Each row is followed by its class.
[16 201 37 13 -54 80 84 36 -163 -155 -93 -15 -39 -64 -209 192 183 274 75 -290 -323 -112 42 -123 -15 -130 -3 -190 66 70 -22 -7 -79 -90 28 104 86 -3]
J
[-88 -30 31 -157 -88 103 147 133 64 -131 -211 9 -39 -1 149 47 -74 74 -30 -219 -57 -95 -220 -43 -76 232 -129 67 -156 263 -35 -51 21 -10 37 69 199 -65]
K
[-157 76 352 -467 -192 176 -37 70 528 -60 -177 -58 16 219 201 -25 155 187 -244 -382 -36 -106 -220 48 287 31 -155 338 -187 -73 40 113 -596 -592 -367 -44 -66 142]
M
[5 214 -218 -178 -284 178 133 -22 -3 46 -45 132 260 47 144 -13 272 -171 -47 -108 -401 -314 -701 -139 28 326 -287 -23 -335 173 -59 -168 -211 46 -331 108 75 -348]
H
[245 -119 -351 556 147 -211 -54 22 -651 157 322 33 85 -60 -138 53 -330 -473 110 656 35 -41 360 -155 -348 -132 80 -361 244 136 -67 -47 705 751 418 -30 34 -116]
T
[-158 -142 -161 -277 -136 213 78 97 162 -54 -109 24 -30 -61 229 -294 -242 -175 -86 -120 27 49 -444 19 59 507 -217 89 -163 269 46 17 -62 -41 135 74 316 -30]
S
[-32 58 -61 116 -102 -27 10 -7 -252 -289 -79 -115 -34 -12 -296 154 -113 100 113 -149 -112 -51 258 -36 -9 -290 204 -252 169 131 -26 -182 170 315 272 71 203 -62]
K
[107 -241 -45 214 -37 -14 -251 -238 163 -170 96 -162 -97 -98 -183 27 -122 -247 -141 146 481 215 208 230 228 -213 133 -16 153 -120 60 67 -165 -39 94 -152 -291 57]
S
[149 -311 -382 253 -4 111 -110 7 -50 -76 181 -209 -6 -144 46 -110 -331 -520 -206 329 251 73 323 30 62 169 97 -132 353 50 42 78 294 212 216 -131 -29 -30]
M
[-176 242 177 -161 -4 -15 90 74 -137 -43 -203 125 -53 -12 -53 -18 24 309 168 -272 -263 23 -236 -91 -106 -57 -87 -44 -201 63 -18 30 -41 -77 136 288 415 79]
X
[163 -175 -155 -162 23 113 116 148 249 191 174 43 70 1 350 15 -57 -446 -207 199 139 -169 -160 -86 -103 476 -312 263 10 281 -47 49 220 34 -138 -285 -281 -93]
U
[-91 211 250 472 139 -418 -67 -109 -689 -59 -135 114 -137 225 -377 317 -38 263 419 236 -134 122 375 40 -190 -539 326 -389 -127 -144 -165 193 278 434 237 169 108 44]
T
[138 3 -76 -36 29 124 -73 -52 116 53 71 11 -55 -161 -60 79 110 -174 -74 -59 30 51 -64 -44 54 133 -122 78 61 72 -21 66 -36 -90 -24 -67 -71 -1]
C
[36 -117 -227 64 -9 284 68 158 -50 83 -82 -3 117 -90 504 -262 -65 -249 -331 318 -162 -64 -249 -15 75 593 -238 39 22 -129 96 302 -11 -339 -250 -10 -19 -50]
K
[-50 86 110 -388 -119 59 99 -176 309 127 -31 170 102 72 100 72 304 61 -83 -161 72 -79 -578 3 -17 44 -377 339 -394 235 -33 -222 -449 -13 -257 -50 -363 -156]
U
[-91 140 298 -297 15 97 92 222 200 3 -191 66 -115 36 69 24 147 297 39 -440 -156 -49 -231 -88 -40 139 -185 212 -207 175 -36 62 -71 -380 -78 47 72 63]
P
[-110 -2 -85 219 72 -58 -97 -124 -242 8 -43 92 -76 3 -85 -91 -148 -127 195 217 3 213 -120 72 63 203 46 -160 -162 -150 40 260 56 175 76 112 305 27]
K
[-146 276 181 -13 35 -137 -10 -89 -218 -164 -120 61 -170 -29 -466 239 116 377 367 -372 -170 97 45 -45 -87 -378 150 -207 -125 100 -76 -49 8 223 252 216 279 20]
P
[-143 -10 102 38 74 18 -25 -69 -146 -256 -194 -51 -110 -97 -27 -12 -115 199 -71 -43 84 221 252 266 107 -188 268 -16 177 -116 -17 110 -121 -240 150 -26 -124 210]
T
[-83 271 -14 130 -72 -105 -71 -149 -324 -214 -90 -2 -57 -6 -477 172 33 211 305 -263 -249 95 74 -57 9 -412 188 -332 9 19 -53 -72 -28 296 315 288 434 32]
X
[-83 -182 -61 62 40 -16 -101 -24 2 168 65 128 -56 80 177 -207 -124 -337 0 289 196 183 -276 117 70 448 -135 99 -201 -24 7 302 100 26 -102 -99 -63 21]
U
[342 -232 -373 453 140 98 -38 265 -339 -36 222 -144 85 -154 204 -64 -374 -518 -239 585 -20 -154 575 -137 -143 110 96 -219 548 -13 16 94 614 168 191 -225 -126 14]
M
[289 -246 -213 -23 -100 337 11 197 350 -181 141 -263 72 -133 208 -20 -41 -427 -407 -1 127 -258 207 -27 171 235 -33 103 379 148 59 -45 81 -237 -168 -346 -340 -118]
P
[142 -185 -187 172 49 -72 -39 5 -2 132 225 -28 -7 -59 37 22 -258 -526 -15 321 290 82 79 -14 -47 141 23 12 78 158 -45 51 380 378 157 -164 -127 -72]
J
[-140 357 108 187 107 -243 -73 -156 -574 -124 -165 39 -59 95 -336 284 77 531 292 -133 -240 198 93 -105 -138 -568 206 -389 -82 -131 -47 -32 -62 414 251 263 279 76]
C
[-125 145 101 -324 33 159 133 138 103 89 -120 96 -66 -129 36 -52 110 211 -5 -291 -199 37 -336 -51 -33 247 -228 111 -166 188 -5 40 -152 -228 -5 103 162 81]
T
[-123 107 211 -278 -60 53 -17 -61 226 -92 -156 21 -169 26 -229 118 163 208 121 -466 -12 150 -106 41 134 -12 -32 130 -145 121 -40 74 -159 -170 15 84 74 84]
S
[-49 263 91 -429 -357 171 6 -100 425 54 -64 -12 170 335 -45 99 306 126 -104 -440 -144 -257 -477 -123 220 -75 -234 214 -298 38 -4 -249 -591 -95 -331 78 7 -146]
J
[-212 -40 -93 -258 -165 253 117 220 4 -306 -312 -39 -69 -35 217 -232 -304 81 -96 -247 -180 18 -208 26 72 346 -98 15 -15 165 68 52 -48 -167 213 185 571 91]
C
[64 48 -158 276 185 89 -11 157 -374 -303 -153 -227 46 -171 276 40 -117 242 -323 161 -187 20 314 -72 -20 -182 110 -255 404 -328 130 274 67 -246 44 132 91 163]
C
[280 128 18 225 -22 -76 58 -74 -411 -1 25 18 182 102 -150 350 207 161 -43 239 -208 -329 256 -170 -249 -613 -40 -194 136 10 -80 -276 14 291 28 0 -326 -153]
X
[311 177 168 14 -23 -60 -40 52 -37 333 264 53 249 213 197 275 218 -100 -310 368 -72 -351 133 -221 -130 -314 -250 144 20 -129 8 9 -25 -50 -385 -277 -708 -92]
C
[286 -30 -226 382 40 -143 -133 -287 -290 102 254 24 117 6 -200 224 42 -262 -23 455 165 -41 166 -21 -134 -392 -22 -156 102 -36 -26 -143 43 478 120 -96 -377 -169]
C
[-55 130 -8 -25 -108 134 2 -82 59 -484 -245 -228 -72 -50 -230 166 297 521 13 -585 -188 -76 -12 -13 172 -277 132 -242 97 -27 59 -198 -470 -135 -33 153 228 -1]
X
[-91 151 -68 413 183 -392 -30 -239 -727 -98 -71 73 -123 -40 -361 254 -214 245 328 256 90 345 451 143 -237 -540 405 -274 123 -138 -137 -3 325 500 541 176 25 87]
U
[46 67 -18 25 -109 -13 111 7 -82 -276 -84 -47 -28 31 -210 233 2 42 154 -209 -122 -118 112 -59 -29 -173 83 -138 42 270 -80 -179 119 291 199 5 101 -131]
T
[0 -101 -42 -198 97 56 65 18 265 209 -3 148 22 -96 383 -144 -64 -129 -165 160 255 87 -587 44 -126 433 -465 365 -329 61 75 70 -173 -204 -75 -43 -154 -24]
H
[7 215 163 -84 -144 -16 61 -174 -78 -120 -157 42 87 87 -212 276 248 302 -21 -171 -117 -125 -158 -55 -68 -425 -101 5 -183 69 -47 -271 -333 99 -55 101 -185 -127]
F
[-58 127 -96 -335 -87 474 221 337 68 -248 -365 -141 115 -109 441 -187 125 444 -390 -415 -483 -239 -457 -198 50 374 -339 11 17 -53 147 40 -427 -607 -235 228 357 19]
P
[-164 44 -83 134 -82 18 -76 -149 -201 -74 -150 55 -50 88 -93 -112 -57 -71 146 68 -64 191 -236 94 163 167 65 -185 -181 -160 -10 221 -116 106 42 176 348 9]
U
[-38 35 66 26 248 -139 31 -7 -304 242 -21 149 -46 -69 108 2 -137 96 18 258 147 162 54 78 -242 -42 15 106 -55 12 -99 23 194 56 204 -37 -217 87]
M
[-129 50 -59 -184 30 174 23 60 -94 -75 -177 88 -148 -119 -50 -177 -104 150 111 -191 -190 182 -116 36 -6 255 -109 -46 10 35 10 176 -72 -184 249 201 486 208]
H
[-37 15 -23 104 122 -133 -11 -131 -250 114 -27 150 1 4 -18 -7 -119 -33 137 264 91 207 -170 31 -196 -126 -136 10 -212 -52 -13 37 -43 237 224 139 68 4]
M
[-107 55 86 -18 23 -73 -68 -161 -78 -122 -58 22 -174 -103 -401 122 88 141 273 -269 -27 158 50 46 34 -223 145 -189 -48 101 -34 19 -77 138 181 158 265 87]
S
[-76 244 363 -93 130 -155 -10 18 -186 18 -128 16 -40 59 -42 283 251 518 38 -217 -115 3 -11 -107 -183 -413 -52 -24 -155 4 -25 9 -142 -47 -103 53 -167 81]
F
[72 9 158 -82 42 -42 -179 -251 339 14 169 -142 -17 -26 -139 298 442 36 -126 -236 296 29 -42 15 168 -308 45 61 -19 85 -20 -121 -375 19 -340 -260 -568 -5]
S
[261 -74 100 492 256 -230 -58 -75 -447 33 56 7 1 70 -82 339 -7 39 -75 513 182 -47 577 -23 -301 -513 66 -106 241 -165 -54 81 333 202 123 -116 -533 12]
U
[241 12 -159 515 -53 -334 -175 -242 -446 -198 314 -80 52 68 -640 420 4 -352 275 229 9 -89 697 -4 -60 -783 488 -483 357 224 -182 -267 410 899 308 -161 -220 -101]
H
[-162 176 -192 -198 -49 210 88 17 -160 48 -140 120 -3 -154 14 -217 -62 159 83 -225 -303 64 -481 -136 -71 347 -259 -89 -191 71 71 38 -93 -9 178 363 593 -14]
K
[124 19 -181 -197 -34 248 49 36 205 177 142 49 73 -161 117 -48 173 -268 -197 -43 -98 -128 -329 -113 19 358 -296 118 -27 193 -9 29 -69 -118 -178 -67 -135 -92]
T
[-75 198 25 299 20 -378 -178 -327 -342 127 157 129 -30 189 -432 254 25 -116 383 201 94 170 -25 26 -26 -350 229 -267 -277 -16 -144 25 121 684 99 44 -51 -103]
J
[-97 192 129 -430 -79 221 153 134 209 50 -131 75 -6 -56 -2 27 303 271 -35 -482 -315 -140 -412 -135 15 209 -262 132 -189 240 -4 -90 -267 -240 -183 78 101 -15]
P
[167 141 -163 270 59 -373 -97 -451 -489 251 331 98 142 -36 -407 379 153 -125 215 369 162 -6 220 5 -232 -660 242 -193 17 128 -156 -374 185 836 197 -85 -502 -237]
P
[-360 8 -23 -387 -332 470 56 34 312 -307 -434 -58 -22 -10 234 -411 39 152 -140 -516 -214 111 -755 134 450 641 -174 88 -321 18 103 156 -626 -517 -180 284 612 16]
K
[-21 43 -78 169 -138 147 80 123 -300 -236 -222 -41 73 58 136 -60 -2 41 -118 74 -404 -203 -17 -1 71 65 38 -229 46 -79 -7 180 -82 -206 -111 122 131 -39]
F
[236 -15 -119 286 338 -195 -177 -175 -182 293 333 -56 49 -126 8 191 91 -217 -52 453 242 108 172 -107 -167 -233 5 -103 117 -110 -7 104 166 386 -31 -165 -402 -3]
T
[326 66 135 605 46 -123 -93 39 -439 -235 35 -157 64 66 -152 423 197 -34 -113 303 -165 -291 667 -58 -1 -562 320 -377 360 -213 -83 140 285 30 -203 -212 -507 -51]
T
[-154 3 210 66 279 -216 -28 -64 -403 77 -121 114 -148 -74 15 27 -241 221 77 276 173 360 303 202 -188 -206 187 27 45 -89 -67 219 198 19 345 12 -151 262]
J
[127 127 -142 -128 -266 292 14 80 130 -55 9 -139 246 106 185 -29 132 -29 -383 -41 -277 -367 -100 -165 177 -33 -155 24 120 -165 124 -97 -367 -276 -327 27 -10 -71]
C
[-12 217 183 59 105 -402 37 -339 -309 217 137 148 31 107 -333 396 134 158 215 185 182 68 188 29 -214 -636 222 -20 -115 110 -204 -292 100 610 135 -101 -513 -94]
T
[-217 33 101 -210 162 -15 94 38 -58 164 -143 137 -90 -139 272 -112 -206 248 -50 110 135 266 -157 160 -110 217 -98 246 -149 13 14 105 -43 -195 146 9 -97 173]
K
[202 318 -204 364 89 -347 -92 -237 -630 168 323 90 111 -96 -578 305 71 -158 422 224 -185 40 277 -189 -298 -668 217 -398 64 31 -120 -207 501 863 344 186 49 -239]
C
[-101 19 -285 -271 -380 347 -135 -121 281 -92 -70 -147 114 75 82 -308 -65 -250 -246 -169 -57 -7 -428 32 381 274 -173 101 -58 -142 134 34 -541 -216 -111 194 423 -20]
F
[63 -90 -54 406 126 -70 -7 117 -481 -284 -124 -158 -91 -62 -55 101 -350 31 26 263 -13 112 651 42 -107 -257 290 -291 405 -101 9 153 406 120 414 21 101 116]
J
[-94 -40 -203 -3 -87 218 79 17 -68 -276 -261 -36 22 -48 93 -209 -102 169 -127 -80 -127 16 -215 72 50 117 -109 -25 47 -82 89 -43 -254 -224 161 221 288 36]
U
[63 -87 224 176 106 -12 -75 130 66 -221 -98 -90 -78 -9 186 147 -12 -37 -188 119 88 -35 329 126 100 -74 129 25 103 -132 -2 345 91 -391 -222 -205 -384 107]
M
[267 -68 -88 337 62 66 -9 38 -295 -134 -38 -111 80 -61 157 119 -25 64 -307 355 -23 -127 319 -53 -98 -268 -76 -113 291 -228 97 76 2 -158 -7 -37 -302 -3]
C
[-287 271 -239 -106 -187 29 75 -113 -238 65 -160 131 95 192 -12 -196 -217 153 166 -18 -317 12 -420 -146 4 167 -116 -174 -335 -150 120 -63 -293 280 107 428 732 10]
M
[200 -209 36 -99 139 139 -53 55 198 301 180 -36 105 -123 373 -55 109 -313 -481 307 324 -95 35 78 -34 164 -148 385 147 105 -68 -36 32 -325 -240 -403 -804 -7]
M
[-96 -148 68 -212 -157 243 10 -120 439 -324 -241 -135 -86 -106 74 -90 40 98 -210 -288 246 194 -300 233 336 178 -141 211 -70 -63 130 48 -601 -451 -98 -27 -45 56]
H
[-106 -130 -181 415 -53 133 -141 6 -356 -529 -293 -196 -94 -93 7 -174 -278 -93 -25 127 -138 194 289 218 264 28 334 -378 281 -352 51 461 -1 -233 159 250 511 159]
U
[206 -17 -265 229 -38 -69 14 5 -309 168 202 32 111 26 -38 138 -83 -255 34 279 -24 -205 62 -217 -250 -36 -65 -158 31 266 -78 -220 394 564 158 -32 -53 -209]
K
[195 66 86 423 231 -244 -161 -51 -499 -2 115 -18 -67 -39 -280 339 2 -56 140 305 -44 3 679 -55 -229 -573 244 -289 297 -45 -101 189 434 303 233 -14 -145 115]
P
[280 39 -127 189 -147 -50 -220 -202 37 170 325 -102 247 176 -47 213 84 -400 -255 397 137 -181 191 -97 87 -288 -46 -2 131 -182 25 -14 -51 176 -221 -181 -472 -118]
H
[127 -89 -543 94 -245 240 -207 -131 33 129 266 -155 216 42 108 -276 -135 -559 -332 363 27 -72 -180 -76 265 256 -153 -114 191 -211 137 47 -206 102 -66 14 182 -85]
T
[36 149 -23 388 -43 -106 -38 -101 -554 -225 -120 -33 17 104 -236 245 74 156 93 156 -243 -91 371 5 -38 -409 272 -392 122 -156 -67 74 145 223 64 139 -36 -96]
J
[42 55 -156 -63 24 165 208 206 -255 176 -179 168 161 -46 422 -180 -48 148 -156 233 -323 -191 -464 -178 -293 328 -496 63 -186 13 70 -12 -79 -179 -6 217 169 -75]
U
[125 -79 -209 -229 -188 239 53 -165 284 112 85 35 221 -33 170 -84 227 -186 -268 22 55 -218 -547 -79 36 206 -421 190 -172 193 80 -290 -395 8 -224 -46 -254 -244]
H
[50 317 29 -45 154 -244 240 -51 -455 400 106 312 150 56 25 266 160 220 118 277 -157 -183 -111 -141 -492 -277 -111 71 -194 177 -205 -315 214 401 80 -10 -437 -185]
T
[55 79 -38 -219 39 225 21 107 204 102 6 -36 92 -130 320 -62 173 91 -297 -96 -58 -55 -401 -100 44 268 -291 129 -93 22 75 31 -259 -311 -264 -86 -227 -39]
T
[-51 2 -23 493 20 -136 -168 -171 -412 -357 -124 -126 -146 -19 -296 127 -108 45 131 143 47 197 389 195 155 -310 434 -395 158 -225 -11 219 76 167 188 63 76 64]
F
